Each row has a hidden value; after the row comes its band, the name of the range that the value falls in. Each part has its own.
[  52   43  126   58  277  193 -278 -141 -289  164  133 -221  -25  125
 -135    9  -50  -21  -42  205    9  160  -39 -176  164 -124 -183  161
   21   21 -337   69  361   14 -127  -12 -155   99   11  -31  454  -29
  301] => genem
[ -46   59 -124   15  112  -36 -187  -51 -206  -12  -47  -46  -19  -41
 -347  147   86 -155  234  216  162  141   88 -215  125 -206  -45  -79
   71   84   33   56   92   33  214   41  -50   63 -176  166  302  166
   53] => genem
[-201  -91  156   72  231  379   48 -303 -312 -304 -344 -111 -149   79
  274 -131   44  106  -78  -36  -23  -68 -233 -191  -10  -75  184  243
  -65 -131  131  118   71 -123  -95   41  -45 -137   16  101  -59  135
 -184] => tuli
[ 173 -229  -29  -12  153  -47  140  128  -37  -73  -99  273 -139 -179
  166  112 -106  183   12 -257  161 -155  -84   15  100   43  -19    4
  -67    5  223   13 -187 -177  -53  134 -361 -139   27  -17 -110  -28
 -112] => nusu
[  51  197   54   57   35  -27  130  -23   20  -67   41  123   36 -127
   50 -186  -75   -4  -77  -40  -26    7  -26  131  102  271  -82    3
  -27   42  199  101 -131  -73  128  -95  -85   43   10 -154 -199 -106
  -67] => bunib
[ 293 -173   75  -96 -179 -133  -42  332 -133 -226 -138   26 -281   43
  -30  177  -51 -107  160   68  109   -2   -2  -46  118   21   79  -47
   -1  231   46 -120 -107   70  219  218 -443  101   79   82   41  191
  118] => nim
[-107  143  -35  385  194  161  464  -92  117   41    8   75   14   52
  113 -369  -39  319 -278   11   49  -21 -186  -61  291 -111   66  154
   19 -300  257  -35  -69 -225 -316  -76   41 -166 -234   39  212  171
 -291] => dipi
[-129  -91  -49   89    3  -41  -11  -11 -111  158  -30  135   46 -161
   46  207  258  -31   39 -205   32  -36  172  248  -46  -14  -37   23
 -214  -71  -63   74  182 -142  -47 -181 -147  -37  -26  -25  127 -133
   36] => tuli
[-145  273   65 -108  121   43  -45  -52  -47 -190 -155  175  -47 -350
 -244  117    8 -318   73 -240  185  -24   45  127 -115  176 -303  -33
  251  213  204  225  -20   40  368  -94   22  -44  231  -74 -276 -241
   64] => bunib
[-372  -28 -172  204  321  158  166 -169  -78  -42 -249  128 -115 -281
 -172  179  154   15   23 -219  345 -124  -44 -150   82 -443  -45   76
  212 -201  280   34  127 -172 -136  -41   36 -340 -174  244  264  149
 -248] => Pamep
[-213   65  -42  -58  -56   46   25 -248 -158   29  -83   96 -336 -150
   70    6  106 -274   69  -63   30  -28   83   28   37  -85  -38  -31
  -96  -96   45   97  -22  144  152  -79   67 -117   58  140  -28 -279
  -75] => dipi
[ 152  -50  117  -21  -23   46   91  351  -43 -335 -275   38 -187  145
 -253  128   -6  -50  104   14  231   39  -68 -125   30  -35  -36   -3
  219  230   83  -59  -67   55  223  258 -245   18  124  166  101  264
  119] => tuli
[  40 -129  -69  -81 -244 -313 -102  120  -71   44  160   27 -200 -148
 -164  180  223 -253  134   56   17  -32  271  131   90   92 -108 -214
  -96   50  -87 -155  141  165  254  -45 -305   -5 -175   53   24 -142
   39] => Pamep
[ -71 -419 -101 -233   23  127 -105  -98 -379   69 -398  273 -722 -220
  282  529   26 -242  283 -387  293 -178   -4 -110  -28 -526   87   52
 -178  -38  -44   89  -95   76  -52  210 -246 -261  373  356  192 -234
   68] => nusu
[-120   21   39   49  254   81  -93 -114 -175   20  -69  101  189 -253
   16  149  118   21    6 -236   48  -34   45  184 -113  127 -143  103
  -63   43   36  216  190 -211    7 -182 -119  -21   44 -160  -50 -161
   56] => nim
[-307   92   61  106  289  410  208 -403 -208 -270 -372   33 -264 -111
  248 -194  -67   32 -108 -148   97 -114 -298 -223   58 -187  128  230
   88 -180  351  165 -101 -118  -97    3  124 -257   73  145 -110   60
 -306] => bunib
[  84 -467   14 -228  127   88  -54 -128 -334 -102 -250  209 -424  -95
  441  207  -39   69  133 -263   57 -194  -79  -90  -31  -46  107   32
 -313  -60   54  103 -164  -26   -9  223 -332 -194  154  123 -188 -243
  -99] => nim
[  22   25  100 -159 -205 -198 -133  153  -63 -175   16   11 -276 -266
 -203  205   94 -421   74  -69   89  -78  172  168   22  174 -216 -124
  147  203    5  -91  118  205  367  -39 -318   -1   82  -35 -178 -161
  113] => dipi
[ 192  231  100  445  199  -71  215  291  185 -201  231 -237  437  140
 -379 -358  -75  356 -274  382   41  117 -138 -112  398  186  -64   81
  326   27  219 -236  193 -258  -99  -37 -295  134 -520 -187  267  631
 -107] => Pamep
[ -86  288    4  267  160  262   81 -101 -125  292  -74   49   28   46
   28  -36  -38   11  -48  -16   81  188  -76   46  129 -286   -5  253
  -50  -46  -94  210   86 -173 -244 -166  117  106  198    5  536   26
  218] => nusu
[  43  126  190   45 -121   87   36  124 -106 -233 -100 -134 -144  110
 -116  -77   62 -138  -37   86   -3   61  -64   -6   31  127  -24   61
  138  188  -28  -60  121   73  157   -1 -178   75  111   11   32  129
  151] => nusu
[ 367   66  197  292 -248   26  241  431  102  359  299 -106   15  620
  -23 -256   70  237 -236  259 -166  277   35  175  217  114  -64  107
 -219   18 -558 -177  202   24 -286  -12 -231  264   86  -51  656   36
  467] => tuli
[-255  255  -15  319  239  218  183 -207  -80 -213 -157 -150   65    6
 -157 -256   22   72  -95  215  106   65 -173 -252  230 -211  106  154
  222 -144  321   14   79 -148  -49  -68  117  -71 -300  121  226  419
 -263] => Pamep
[ -28   14   88 -138   89    7 -155  -90 -169  -97  -38   37 -259 -251
  -33  128  -61 -271   34  -89  108  -69   32   17   68   36 -190   10
   86   67   36   69   61  108  189    3 -195  -53  115  -29 -106 -214
   47] => dipi
[-129  -76  -57  -64  193  180 -136 -406 -388   40 -266  153 -164 -161
  432   80  -72  -59  168  -84  -10   -5  -42  -39   42 -181  214  150
 -382 -149  154  338 -186 -126    8  -20   22   10  110   52  -23 -153
 -135] => tuli
[ 133  107  194   93  -21   87 -219  204 -153  223   59 -108   -7  124
 -149  198   17 -175  -19   59   46  194   94  166   97 -103 -171  184
  -15  148 -424   42  340   -4  -89  -84 -244  261  263  -94  542    4
  514] => tuli
[-155  152  -71   22 -200  -17   43 -251 -141  253   34  127 -251 -133
  237  -53  113 -265   45  -39 -103   44  143  208   80  -36   53   -3
 -320 -125  -39  136  -59   77   59 -228   84   26  101   33   58 -344
    3] => bunib
[ 246 -184 -104 -155 -209 -261 -106  126 -136  122   92  118 -408   -6
   16  158  -60 -207  226  167   70   43  164  -54  263 -118   24 -170
 -217   25  -65  -85 -170  205  205  178 -302   75  -42  158  183 -108
   65] => Pamep
[-195  300   82  185  246  278  132 -336 -123 -121 -127  -44  -50  -94
  141 -301 -144   -7 -158   58    8   26 -204 -103  194  -60   48  224
   71 -148  275  171  -53 -116  -61 -118  128  -36  -17  -34    5   65
 -194] => dipi
[-139  120   31  118  251  114  -50 -129 -171 -335 -171 -153  -11 -133
 -216  -39  -39  -66   22  171  164    2 -127 -263  184 -135   23   92
  282   13  308    7   98  -77  128   28  -94  -45 -232   72   65  367
 -186] => Pamep
[-214  190   -1  110  242   80  -36 -220 -138   25  -39  104  329 -279
    0    8  163   18   -9 -194  -26   13   63  237 -140  230 -120   82
  -87   27  126  289  154 -246   69 -303   43   12  -27 -210 -143 -180
  -23] => nim
[-281  -66 -249    0  136   55   49 -232 -174  363 -171  425  -95 -329
  142  330  234  -76  202 -454  164  -52  172  221 -165 -235  -67   -6
 -302 -123   19  319  -31 -150  -56 -179  124 -185  173  120  138 -441
   10] => nim
[ 251 -270  115 -329  310  -84 -381   94 -225 -213   76    5  -76 -123
 -313  266  -64  -56  144  -40  155  -53   41 -186  -33  281 -410 -157
  160  287 -115   33  156  114  322  250 -465  -52    6  -68 -207 -210
  187] => genem
[  84 -487 -178 -197  148   90 -103 -142 -340  260 -107  195 -598  110
  158  289  -10   22  252  -63  194  -27    9 -348  132 -483   13  -66
 -297 -161 -232   40  -94  142 -124  337 -184 -227   88  415  407 -257
   65] => genem
[  -6   20 -148    9  -22  -62   64    0  -95  117 -128  282 -125 -189
   70  161   24  -94  181 -153  134   15   78  105   47 -119   43  -32
 -169   20  149  152 -194  -79   93  -34  -57    6   97   73   85 -103
   -5] => nusu
[  37 -327    5 -198 -157  -76   26   75 -156 -192 -185  111 -673 -137
  106  233   12 -245  115 -133  184 -202   15 -103  121 -178   21  -90
    2  -15   79 -169 -100  214  146  231 -363 -231   83  264  -67  -95
  -96] => dipi
[  54   84   83   -6 -101    2  -50  -37 -181 -272  -64 -194 -261  114
  -81 -160  -61 -188   64  367  -13   87  -56 -231  245  -24  114  -10
   66   53  112  -87  -41  167  253  115 -133   97 -139  128   55  235
  -66] => Pamep
[-251  244  246  225  316  357   16 -334 -197 -273 -115 -274   -1 -120
   80 -267  -69   -8 -289   47  -24  -51 -261 -108  148    6  -13  325
  241 -105  177   55  278 -145 -145 -173  -47  -78  -60 -126  -13  179
 -139] => dipi
[ 228 -204  -85 -163 -317 -147  190  285    0  118  -93  345 -407  232
   52  119   88  -74  229  -62   76   67  166   73    6   -3    7 -214
 -317   62 -130   11 -340  209  227  245 -119   11  208  267   95 -266
  137] => tuli
[-132  -13  -47   29  288   -9 -177 -120 -166  180  -29  216  239 -410
   33  306  113  -29   65 -334  101  -53  154  294  -95   55 -183   83
 -152   -2   32  279  180 -266  -18 -236 -141   -9   45 -205   -1 -262
   67] => tuli
[ -71   90  114  242  -49  227  412   66   38 -128 -104  -35  -92  307
  -14 -315  179  198 -195   -1  -32   39 -154  -43   10   83   29   81
   53  -39   -5  -84   69  -37 -111  -13   13 -122   -1  129  118  114
  -21] => nusu
[  58  -26   62   77 -146    4   57  234 -125 -278 -234  -81 -187   75
 -136   96   94 -102  101   97  125   29  -48  -85   83 -107  137   33
  124  163  101 -125   40    8  146   97 -260   49   -4  154  170  369
   52] => nim
[-156  278   70  196  102  247  252  -48   28   37  -91   40 -169   60
 -127 -157   -5  -60 -150  -40  138   74 -101  -34  120 -164 -140  137
  190  -69   11   59   51   17  -91  -57  135  -95  137  107  285  -26
   62] => dipi
[ 188 -282  -75   -4  -49  -80  128  223  -67  153  -57  260 -236   24
  131  209   46  110   98 -182  127  -44   54   73   65 -100   15  -33
 -229   -2  -68  -23 -101  -59  -85  131 -308  -67   94  114  205 -102
   91] => nim

[ -46   49  -16  259   76   49 -204 -220 -131  105 -124 -351   46  -15
 -208  -64   72   33  178 -247  -59  239  -25  -21 -374  130  194   15
   41   52  -34  171   83   49    2  189 -102   49  -87   17   35    5
  180] => Ruti
[  83  -55   -5  215    7  -12 -297 -124 -101    6 -161 -348   13  -53
   -6   54  192  -49  189 -179 -147  213   46  -55 -354  109  254   75
    4   67   84   93   39 -100    1  243   -7   -7  142   -6  -27  -24
  257] => timil
[-103  130  -51  272   65  -11  -21 -202 -202  112  -86 -294   53    2
 -253  -68  -22   29  140 -286  -51  199  -22  -39 -421  117  195   99
  -33   41 -126  115   44  157   31  254 -202   14 -167   35   73   52
  168] => guku
[ 153 -103   43  211 -140  -13 -371  -17  -48 -184 -253 -267  -50 -224
   35  153  316  -76   68  -71 -116  116  118    9 -145  100  266  -27
   -9   73  206  -48   71   29 -178  177   56  -50  274 -233  -73  -13
  169] => timil
[  50   -5   31  300 -164   -5 -243  -51  -31 -128 -224 -177  -90 -191
 -178   90  233   30  -65  -51  -60  121   60   63    3  100  155 -156
   37   82  119   -7  135  240 -181  172   59  -34   58 -350   35   20
   27] => Nifo
[ -57  -69   45 -348   24 -195  242  -45  466  261  141  475   42  157
 -155  138 -498   70 -209  158 -130 -226   -1  -64  319  -18 -111   -6
 -258 -317 -132  147 -100   20  -42  -36  164   43  117 -248  -32 -285
  -61] => biz
[ -28   -1  -16 -113  -35  287 -341  167  101 -173  292  -20  196  118
   66  -50  279  -82 -137  119  191  -50 -231    5   54  -68  403  -58
  158 -138  251   65  -53   16   90   41   25  169  278   66 -167 -231
  164] => gubu
[ 203 -131   62  121   36 -113    0  156   -6   97 -102  -81 -164  182
  135  134   14  119 -105  234  227  235  -22 -106  366 -206 -250 -134
 -120  -27   31   21   37   78  216   12  189 -466   20  165  192  106
  122] => vav
[  96  -92   58  261  -10   77 -430 -152   15   26 -268 -329  -20  -48
  -75   37  176   -4  190 -112 -151  201   52   18 -156  142  206 -136
   26   46  145  129  154  -75 -106   95  128  -32   52  -58  -53  -33
  163] => vav
[-105   70  -78  -61  -84  245 -204  145  139  -53  334  125  162  207
 -134  -87  152   16 -300   82  113  -87 -332  -26  152  -67  324  -84
   70  -93  154   50  -54  122  100  185  113  160  154  -18  -48 -192
   61] => Nifo
[  28 -117  131 -402  -56 -223  180   33  382  120  -32  420   95  -38
   17  214 -436 -113  -50  138 -201 -286  191  -58  183    0   34   54
 -381 -361  -81   -7  -93   -9 -225 -142   45  -46  250 -187 -198 -245
  -51] => gubu
[ 146 -112   99  130   41 -182   22  -39   85   86  -74  -48 -156  -18
  -56  178   88  153 -112  128  187  279   57   -4  257 -103 -247 -149
  104   20   -1  200   79   92  101  -13   98 -130   25 -234  198   -4
   33] => vav
[  17 -123  -69 -263   31  -90   -6   20  449   72  264  352    6  304
   38  177 -312   61 -238  228 -111 -190 -120  -73  297  -28   27   65
 -144 -233   79   72 -187 -143  144  141  328   76  317 -155  -41 -361
  167] => biz
[  76  -28  104  234 -162   19 -303  -38  -16    9 -218 -189   24 -156
 -138   30  311  -67   63  -88 -174  184   78   28 -101   74  247 -190
   60   57  108  119  186   32 -159  116   53   12   54 -187  -50   -9
  -16] => biz
[ -20 -107  113 -328   33 -122   80  -24  294  145 -186  156    5  -90
    7   95 -449  -26   49  109  -97 -293  194  -45  149   87  -22    2
 -376 -404  -80   38  -33  162 -269 -167  -15 -182  156 -160 -184 -161
   42] => guku
[-110   92 -131   41    0  243 -201   52   90 -250  388   55  122  204
 -105   -1  112   46 -273   91  253  -33 -304   63   83  -36  315   -7
  188  -59  187  -13 -111  172  167  156   38  250  140  -64  -17 -238
  185] => gubu
[ 139  -94  156  -23  -14 -199  102   91    3  104  -51  -45  -84 -157
   15  129  225   59 -114  115  239  222   92  -61  190 -164 -176  -99
   82  -42  -32  218   67  148   50  -42  -77 -156  122 -220  129   39
  -21] => Ruti
[ -16 -124  121 -223  298  -71   -1 -223  158  352 -186 -162   38   27
  -11  -18 -427   55  301  -33   31   33  133  -86 -124   82 -141   32
 -205 -320 -167  287    8  -37  -58 -232 -108 -146  -19  142  -80 -113
  175] => Ruti
[ -72   77    5  186  144  -53   21 -267 -108  136  -93 -192   94   36
 -231    3 -216   12  214 -239  -34  216   45  -10 -381   96   97   92
  -76  -21 -169  109   30   60    9   54 -193   35 -198  113   41  -11
  140] => gubu
[ -59   91 -117  327  110  -47  -55 -204 -212  119  -72 -380  -36  107
 -156  -47  -13   78  146 -254  -75  240  -50  -81 -428  119  153  161
  -22   74  -88  128   -2   73  177  393 -105  -54 -105   74  130   45
  308] => timil
[  98  -38  158  109  -61 -102  -27   23  -48  -77 -101 -128  -52 -275
  -53  126  315   12  -55   57  230  221  142   60   78  -69  -14 -149
  192   -7   38  165  122  235  -71  -77 -152  -19   79 -321   56   12
  -30] => gubu
[  28 -153  106 -316   70 -162   69 -112  368   63 -148  269   32  -45
   -7  229 -579  -27   48  113 -101 -242  203   -9  157   80  -65   46
 -392 -351  -66  -60  -86   46 -276 -245   53  -85  178 -154 -167 -226
   50] => gubu
[ -15 -130  152 -326   36 -114   63  -48  403  289 -202  235    8   16
  -55   62 -522    8   50  157 -187 -254  170  -43  271   75  -98 -132
 -382 -421 -105  130   34   71 -249 -225  123 -194   59 -114 -165 -189
  -51] => biz
[ -98   86  -54  -33 -111  314 -271  136   44 -226  278   84  223   45
 -171  -48  215  -33 -285    4  237  -88 -311   22   75  -55  402  -62
   59  -41  192 -101  -49  236  -64   75  -19  199  171  -38  -88 -132
   36] => guku
[ -82    8  -56 -101    1  313 -336   66  170 -128  295   46  169  139
 -112  -56  134   36 -235   77  230  -72 -323   11  135  -33  293  -87
  110 -103  209   38  -62  109   23   38   92  211  208  -32  -81 -224
  116] => Ruti
[ -36  -62   45 -404  -68 -241  282   59  436  257  179  531   81  131
  -91  146 -398  -17 -242  146 -223 -269   10 -117  272  -54   -8   58
 -305 -311 -123  113 -131  -28  -36   67  147   36  222 -243  -72 -280
  -79] => Nifo
[  81  -44  139   52  -10 -189  115  -40   54  101    4   39  -47 -154
 -184  143  165  105 -162   41  217  271   50    4  166 -124 -183 -137
  158   28  -71  240   86  163   11  -51  -63   32   17 -337  179   -7
 -105] => Nifo
[-117   81   -1  -32  -66  347 -280   83  128  -45  293  132  256  142
 -279 -119  173   18 -273   23  222    3 -364   29  171  -85  303 -214
  117  -49  136   57   36  162  -24  -30   62  230   20   29  -49 -149
  -79] => biz
[ -43  -83   -9 -342   39  -55   39   13  431  117  285  353   73  187
  -44  105 -247   54 -236  186  -17 -194 -116  -55  266  -36   35   22
  -72 -273   25  166 -146  -50   67   33  179  160  277 -215  -67 -353
   71] => Nifo
[  -9 -139  -18 -360  105  -86   17   -2  422  101  193  233  -12  165
   76  128 -308   76 -154  219    1 -226  -44  -69  249    3  -25   75
 -121 -327   42  158 -172  -43   72   30  176   43  335 -203  -81 -344
  192] => Ruti
[  74   22  149  109 -103 -190  141   55  -82    1  -15  -27  -20 -239
 -117  122  325   -3 -123   16  184  252  118   19   49 -124  -15 -103
  184   31  -52  193  107  227    0   17 -196   12   28 -324  112   39
 -100] => gubu
[ -23 -109   87 -349   15 -182  171  -12  438  264  -24  367    4   98
  -61  116 -507   31  -97  187 -178 -263   95  -68  313   19 -105  -48
 -340 -380 -109  122  -53   40 -123  -91  164 -106  126 -187  -99 -242
  -37] => biz
[ -93   46  -13  -93  -44  304 -274  108  165  -16  326  117  230  188
 -167 -111  177    1 -243   72  170  -19 -339   -1  156  -88  307 -163
  128  -96  156  114   -3   66   60   26   95  215  108   45  -74 -203
   -2] => biz
[-126  -10   81    8  373   28   -2 -382  105  417 -128 -240   30  117
 -285 -119 -417  204  264 -132  149  197    1   -6 -133  114 -200  -91
  -15 -202 -230  415  102   80   23 -219 -120  -20 -323  114   71  -70
  120] => vav
[-102  104  -48  285  192  -19    4 -325 -131   71  -83 -259   32   75
 -266    1 -256   88  193 -227   46  238   11   35 -363  130   54   84
  -19    2 -155   91   22  149   55   79 -180   40 -261   78   98  -13
  204] => gubu
[ -27 -116   82 -183  277 -117   62 -264  251  332 -149   -2    5  113
  -99   52 -590  110  196    8  -15    8  104  -59    4   82 -220   12
 -261 -295 -189  207  -19  -17  -54 -211   14 -123  -70   73  -17 -149
  131] => Nifo
[ -50  -45  -72 -120   22  280 -385  107  195 -233  202  -87   37  102
  112  -24  126   18 -143  201  192 -192 -184   40  151   45  318  -49
  113 -229  297   42  -88  130   47   71  107   96  337 -104 -173 -284
  289] => guku
[ -27  -97  -38 -186   41  210 -333   26  372  -67  231  127   77  216
    2   29  -62   57 -182  211   77 -154 -213   19  273   14  184 -110
   44 -218  229   93  -80  -31   41   -6  269  153  279  -96 -128 -345
  168] => biz
[  54   -2  110  -55 -133  126  -89  132   76   26  143  326  289   86
 -259   73   41  -59 -264  -12  175  130 -241  -58  231 -232  113 -169
 -160   54   17 -147   32   55 -125 -164   75   23   -2  179   29   17
 -240] => biz
[   1 -147  132 -232  211  -92   -7 -227  281  308 -219   40   51   41
  -83   66 -565   41  222    7  -82  -41  147  -54   18   93 -155  -30
 -324 -315 -152  152   11  -44 -181 -280   31 -133  -20   70  -97 -149
   68] => Nifo
[ -92  111  -52  308  113  -52   18 -270 -103  259  -33 -194   44  171
 -336  -59 -136  101  111 -256 -108  301  -80  -47 -318   79   60   27
  -12   78 -179  207   66   30  141  244  -53   39 -277   89  164   15
  113] => biz
[ -85   48  -87  -49  -96  305 -320  137   98 -248  256   42  152   74
  -83  -33  185  -14 -268   61  185 -154 -289   19  103   -9  402  -39
   48  -90  244  -92  -78  208  -35  132   54  163  251  -81 -116 -183
  133] => guku
